Below are the code and all the weights of a small trained network. Each question names an input and a target symbol and asks about switching units off, where a switched-off unit gives its printed mean instead of its output.

import numpy as np


def w(rows, s, z=0):
    codes = np.array(rows[::2]) - 128.0
    scale = np.full(codes.shape[1], s)
    scale[-1] = z or s
    return codes * scale


def f(y):
    return y / 2 * (1 + np.tanh(0.7978845608 * (y + 0.044715 * y**3)))


def softmax(a):
    e = np.exp(a - a.max(-1, keepdims=True))
    return e / e.sum(-1, keepdims=True)


def log_softmax(a):
    a = a - a.max(-1, keepdims=True)
    return a - np.log(np.exp(a).sum(-1, keepdims=True))


def net(x, mask):
    ids = ['ΔΠΦβγεμστ'.index(c) for c in x.split()]
    T = len(ids)
    res = E[ids] + P[:T]
    u = 0
    for l in range(2):
        q, k, v = (res @ M[l].T for M in (Q, K, V))
        z = softmax(np.where(np.tri(T) > 0, q @ k.T / 2**0.5, -1e9)) @ v
        res = res + np.where(mask[u], z, O[l][:, -1]) @ O[l][:, :-1]
        u += 1
        y = f(res @ A[l][:, :-1].T + A[l][:, -1])
        res = res + np.where(mask[u : u + 12], y, B[l][:, -1]) @ B[l][:, :-1]
        u += 12
    return log_softmax(res[-1] @ U[:, :-1].T + U[:, -1])


Q, K, V, O, A, B = {}, {}, {}, {}, {}, {}
E = w([
[90,64,217],'Δ',
[83,109,157],'Π',
[176,109,117],'Φ',
[168,212,42],'β',
[54,95,159],'γ',
[69,78,66],'ε',
[250,106,183],'μ',
[109,89,135],'σ',
[87,83,100],'τ',
],0.013)
P = w([
[107,113,2],'0',
[105,188,90],'1',
[114,192,82],'2',
[151,194,114],'3',
[138,182,118],'4',
[163,180,147],'5',
[152,160,149],'6',
[166,143,156],'7',
[193,153,165],'8',
],0.009)
Q[0] = w([
[178,107,3],'0.h1',
[2,173,230],'0.h1',
],0.007)
K[0] = w([
[96,54,30],'0.h1',
[167,188,254],'0.h1',
],0.007)
V[0] = w([
[85,2,146],'0.h1',
[33,171,49],'0.h1',
],0.0078)
O[0] = w([
[163,44,72,3],'0.h1',
[67,64,254,143],'0.h1',
],0.0088,0.00061)
A[0] = w([
[52,109,151,205],'0.n1',
[213,144,192,101],'0.n2',
[108,217,128,120],'0.n3',
[112,117,52,226],'0.n4',
[134,186,161,108],'0.n5',
[135,111,156,63],'0.n6',
[153,147,9,200],'0.n7',
[149,225,38,187],'0.n8',
[138,125,159,57],'0.n9',
[142,136,114,254],'0.n10',
[141,147,101,177],'0.n11',
[120,92,112,94],'0.n12',
],0.012,0.0058)
B[0] = w([
[163,105,145,190],'0.n1',
[148,172,87,253],'0.n2',
[64,74,113,152],'0.n3',
[104,128,212,201],'0.n4',
[74,88,97,153],'0.n5',
[84,159,24,112],'0.n6',
[179,146,179,220],'0.n7',
[151,103,138,238],'0.n8',
[88,134,36,112],'0.n9',
[157,163,254,250],'0.n10',
[133,84,163,174],'0.n11',
[71,104,121,115],'0.n12',
],0.0091,0.0051)
Q[1] = w([
[68,198,33],'1.h1',
[190,165,254],'1.h1',
],0.0075)
K[1] = w([
[107,254,146],'1.h1',
[197,53,205],'1.h1',
],0.0079)
V[1] = w([
[121,2,80],'1.h1',
[236,219,125],'1.h1',
],0.0078)
O[1] = w([
[75,177,189,72],'1.h1',
[102,1,125,253],'1.h1',
],0.0096,0.0061)
A[1] = w([
[51,86,138,199],'1.n1',
[134,63,187,1],'1.n2',
[147,116,79,122],'1.n3',
[182,64,126,3],'1.n4',
[255,180,158,191],'1.n5',
[107,128,162,172],'1.n6',
[58,87,45,104],'1.n7',
[115,120,132,231],'1.n8',
[176,120,128,161],'1.n9',
[79,171,125,132],'1.n10',
[146,54,139,4],'1.n11',
[208,133,176,129],'1.n12',
],0.0077,0.0056)
B[1] = w([
[118,105,162,166],'1.n1',
[51,153,116,187],'1.n2',
[163,156,81,131],'1.n3',
[109,165,93,196],'1.n4',
[92,91,148,255],'1.n5',
[155,149,168,155],'1.n6',
[58,212,126,136],'1.n7',
[176,58,168,166],'1.n8',
[129,115,122,175],'1.n9',
[99,137,38,138],'1.n10',
[1,207,85,196],'1.n11',
[57,95,143,213],'1.n12',
],0.0078,0.011)
U = w([
[75,83,196,185],'Δ',
[134,86,135,254],'Π',
[229,2,144,156],'Φ',
[180,99,98,126],'β',
[103,159,112,58],'γ',
[44,215,82,51],'ε',
[73,46,55,93],'μ',
[151,99,134,11],'σ',
[92,164,116,63],'τ',
],0.0077,0.0052)

Each question gives the input, a string of symbols that net reads in full, and the target symbol t.
The units are the heads (2 rows each of Q, K, V and O) and the neurons (one row each of A and B). Each row of codes is followed by its name. A weight is (code - 128) times the scale printed after its matrix; where a second scale follows, it is the last column's (O, A, B and U).
mask holds one flag per unit, layer by layer, with each layer's heads first. A switched-off unit (its flag False) gives its mean, the last column of its rows in O or B, instead of its output. The means were averaged over made-up inputs and are rounded, as every weight is.
A unit's drop is (log p(t) with every unit on - log p(t) with that unit switched off) / (log p(t) with every unit on - log p(t) with every unit switched off).
The circuit of an input: a set's keep is (log p(t) with only the set's units on - log p(t) with every unit switched off) / (log p(t) with every unit on - log p(t) with every unit switched off). Starting from the 12 units with the biggest drops (on a tie, the unit counted first), units are removed one at a time, each time the one whose removal leaves the highest keep (on an exact tie, the one counted first), for as long as the keep stays at least 0.8.
circuit, biggest first: the units of the circuit, biggest drop first
most important unit: the unit with the biggest drop
top k neurons: the k neurons with the biggest drops, biggest first
top k neurons in layer l: the k neurons of layer l with the biggest drops, biggest first
drop of u: that unit's drop, to one decimal
input μ μ Φ γ, target μ: circuit, biggest first	[1.h1, 0.h1, 0.n7]
input ε Π τ β ε ε Π, target ε: circuit, biggest first	[1.h1, 0.h1]
input ε Δ τ, target ε: circuit, biggest first	[1.h1, 0.h1]
input ε μ Δ, target ε: circuit, biggest first	[1.h1, 0.h1, 0.n1]
input Φ μ μ Φ μ Φ, target Φ: circuit, biggest first	[1.n11, 1.n2]
input Δ μ Δ β, target Δ: top neuron	[0.n7]
input ε β σ, target ε: circuit, biggest first	[0.h1, 1.h1]
input μ μ Δ γ Π ε Π μ, target μ: top 2 neurons	[0.n7, 1.n11]
input μ Φ μ μ Φ τ τ, target μ: circuit, biggest first	[1.h1, 0.h1, 0.n7, 1.n11]
input Φ Φ β, target Δ: circuit, biggest first	[0.n2, 0.n4, 0.n11]
input μ Δ γ, target μ: top 3 neurons	[0.n7, 0.n8, 0.n10]
input ε μ μ, target ε: top 2 neurons	[0.n1, 0.n2]
input μ Π Φ σ, target μ: top 2 neurons in layer 0	[0.n7, 0.n10]
input Φ Φ μ Δ μ σ Δ τ, target Φ: most important unit	1.n11
input μ ε σ μ Δ τ Δ β, target μ: top 3 neurons in layer 0	[0.n7, 0.n8, 0.n10]
input μ Δ Δ, target μ: top 2 neurons	[0.n7, 0.n8]
input μ ε μ Φ Φ Π τ β, target μ: top 2 neurons	[0.n7, 1.n11]
input ε μ μ μ Δ γ, target ε: top 3 neurons in layer 0	[0.n1, 0.n2, 0.n4]
input μ ε Π, target μ: top 3 neurons	[0.n7, 0.n8, 0.n10]
input μ μ μ Φ Φ μ Δ, target μ: top 2 neurons in layer 0	[0.n7, 0.n10]
input Φ Φ Π μ ε, target Φ: most important unit	1.n11
input μ Δ μ μ μ σ, target μ: top 3 neurons in layer 1	[1.n11, 1.n2, 1.n4]
input Φ Δ σ β, target Φ: top 2 neurons	[1.n11, 0.n8]
input ε μ Φ Π Δ, target ε: top 3 neurons in layer 0	[0.n1, 0.n2, 0.n12]
input Φ μ μ γ μ Π Π, target Φ: drop of 1.n11	0.3
